Here is a tiny trained network, its code and every weight. The questions are about switching its units off for an input and a target symbol, where a switched-off unit gives its printed mean instead of its output.

import numpy as np


def w(rows, s, z=0):
    codes = np.array(rows[::2]) - 128.0
    scale = np.full(codes.shape[1], s)
    scale[-1] = z or s
    return codes * scale


def norm(h):
    return h / np.sqrt((h * h).mean(-1, keepdims=True) + 1e-5)


def f(y):
    return np.maximum(y, 0)


def softmax(a):
    e = np.exp(a - a.max(-1, keepdims=True))
    return e / e.sum(-1, keepdims=True)


def log_softmax(a):
    a = a - a.max(-1, keepdims=True)
    return a - np.log(np.exp(a).sum(-1, keepdims=True))


def net(x, mask):
    ids = ['ΔΘΛΞΩγεζημπτφ'.index(c) for c in x.split()]
    T = len(ids)
    res = E[ids] + P[:T]
    r = norm(res)
    for j in range(2):
        rows = slice(3 * j, 3 * j + 3)
        q, k, v = (r @ M[0][rows].T for M in (Q, K, V))
        z = softmax(np.where(np.tri(T) > 0, q @ k.T / 3**0.5, -1e9)) @ v
        o = O[0][rows]
        res = res + np.where(mask[j], z, o[:, -1]) @ o[:, :-1]
    y = f(norm(res) @ A[0][:, :-1].T + A[0][:, -1])
    res = res + np.where(mask[2:14], y, B[0][:, -1]) @ B[0][:, :-1]
    return log_softmax(norm(res)[-1] @ U[:, :-1].T + U[:, -1])


Q, K, V, O, A, B = {}, {}, {}, {}, {}, {}
E = w([
[110,130,96,145],'Δ',
[100,155,82,114],'Θ',
[109,109,92,148],'Λ',
[149,157,71,155],'Ξ',
[117,120,89,163],'Ω',
[128,137,106,144],'γ',
[124,103,88,127],'ε',
[138,112,76,135],'ζ',
[111,159,96,131],'η',
[254,100,210,156],'μ',
[131,142,92,156],'π',
[132,153,95,103],'τ',
[123,126,114,118],'φ',
],0.024)
P = w([
[114,123,255,127],'0',
[144,172,107,146],'1',
[150,172,110,164],'2',
[155,154,115,166],'3',
[160,157,97,156],'4',
[177,155,58,156],'5',
],0.0071)
Q[0] = w([
[139,141,175,112],'head 1',
[214,159,105,186],'head 1',
[83,115,168,56],'head 1',
[161,99,121,173],'head 2',
[39,38,223,8],'head 2',
[133,178,45,187],'head 2',
],0.014)
K[0] = w([
[164,116,93,146],'head 1',
[88,101,232,145],'head 1',
[131,87,44,65],'head 1',
[175,161,148,149],'head 2',
[67,168,4,149],'head 2',
[147,131,205,108],'head 2',
],0.015)
V[0] = w([
[90,127,194,184],'head 1',
[135,179,175,116],'head 1',
[157,128,187,127],'head 1',
[144,251,170,189],'head 2',
[148,108,46,249],'head 2',
[121,176,36,170],'head 2',
],0.017)
O[0] = w([
[147,131,107,28,254],'head 1',
[196,152,138,125,121],'head 1',
[153,220,111,117,116],'head 1',
[226,223,61,148,153],'head 2',
[68,169,57,135,212],'head 2',
[59,223,42,251,111],'head 2',
],0.014,0.0097)
A[0] = w([
[214,168,178,116,190],'neuron 1',
[209,95,120,116,119],'neuron 2',
[135,128,95,219,119],'neuron 3',
[44,110,146,191,116],'neuron 4',
[182,157,211,58,176],'neuron 5',
[133,217,66,143,254],'neuron 6',
[173,194,30,107,117],'neuron 7',
[156,145,6,161,185],'neuron 8',
[19,112,136,108,201],'neuron 9',
[147,85,120,110,38],'neuron 10',
[108,98,162,193,137],'neuron 11',
[227,89,172,61,175],'neuron 12',
],0.013,0.0054)
B[0] = w([
[114,108,69,159,192],'neuron 1',
[119,123,70,117,167],'neuron 2',
[106,158,248,155,155],'neuron 3',
[172,84,125,85,166],'neuron 4',
[101,89,35,174,185],'neuron 5',
[117,73,167,99,251],'neuron 6',
[75,110,222,75,243],'neuron 7',
[130,108,238,129,237],'neuron 8',
[235,163,13,181,194],'neuron 9',
[148,146,118,121,131],'neuron 10',
[98,134,189,141,146],'neuron 11',
[101,127,21,229,199],'neuron 12',
],0.012,0.013)
U = w([
[101,149,27,89,60],'Δ',
[36,122,113,226,83],'Θ',
[87,209,132,235,174],'Λ',
[229,197,194,166,239],'Ξ',
[92,21,172,157,82],'Ω',
[230,68,134,112,87],'γ',
[139,127,214,226,254],'ε',
[194,211,94,31,8],'ζ',
[20,192,97,91,85],'η',
[189,130,131,253,180],'μ',
[107,240,117,132,197],'π',
[114,141,182,15,144],'τ',
[138,159,134,147,125],'φ',
],0.011,0.0032)

Each question gives the input, a string of symbols that net reads in full, and the target symbol t.
The units are the heads (3 rows each of Q, K, V and O) and the neurons (one row each of A and B). Each row of codes is followed by its name. A weight is (code - 128) times the scale printed after its matrix; where a second scale follows, it is the last column's (O, A, B and U).
mask holds one flag per unit, heads first, then neurons. A switched-off unit (its flag False) gives its mean, the last column of its rows in O or B, instead of its output. The means were averaged over made-up inputs and are rounded, as every weight is.
A unit's drop is (log p(t) with every unit on - log p(t) with that unit switched off) / (log p(t) with every unit on - log p(t) with every unit switched off).
The circuit of an input: a set's keep is (log p(t) with only the set's units on - log p(t) with every unit switched off) / (log p(t) with every unit on - log p(t) with every unit switched off). Starting from the 12 units with the biggest drops (on a tie, the unit counted first), units are removed one at a time, each time the one whose removal leaves the highest keep (on an exact tie, the one counted first), for as long as the keep stays at least 0.8.
units of the circuit, in order: the units of the circuit, biggest drop first
top k neurons: the k neurons with the biggest drops, biggest first
which heads matter: for each layer, one digit per head in row order, 1 if its drop is at least 0.15 and else 0, layers parted by /
drop of u: that unit's drop, to one decimal
input Ω Ξ φ η Δ τ, target η: which heads matter -> 01
input η Δ Δ ζ ε, target Ξ: which heads matter -> 01
input ζ γ τ, target Θ: which heads matter -> 11
input ε η Ξ τ, target Ω: units of the circuit, in order -> (head 2)
input η τ Δ φ, target Ξ: which heads matter -> 01
input φ ε η γ Δ, target γ: which heads matter -> 01
input π ζ η ε, target π: which heads matter -> 01
input Δ φ Δ Δ, target τ: which heads matter -> 10
input ε φ γ ζ Δ Ξ, target Ω: which heads matter -> 01
input φ ε φ η, target γ: which heads matter -> 01
input η Ξ η φ, target Ξ: which heads matter -> 01
input ζ Δ ε, target Θ: which heads matter -> 11
input η η γ, target Ξ: drop of head 2 -> 0.8
input Ξ ε Δ ε τ ζ, target Λ: drop of head 2 -> 0.8
input Δ ε Ω η Λ φ, target τ: drop of head 1 -> 0.2
input τ η μ, target μ: top neuron -> (neuron 12)
input γ ε Ω ε Δ π, target ζ: drop of head 1 -> 0.2
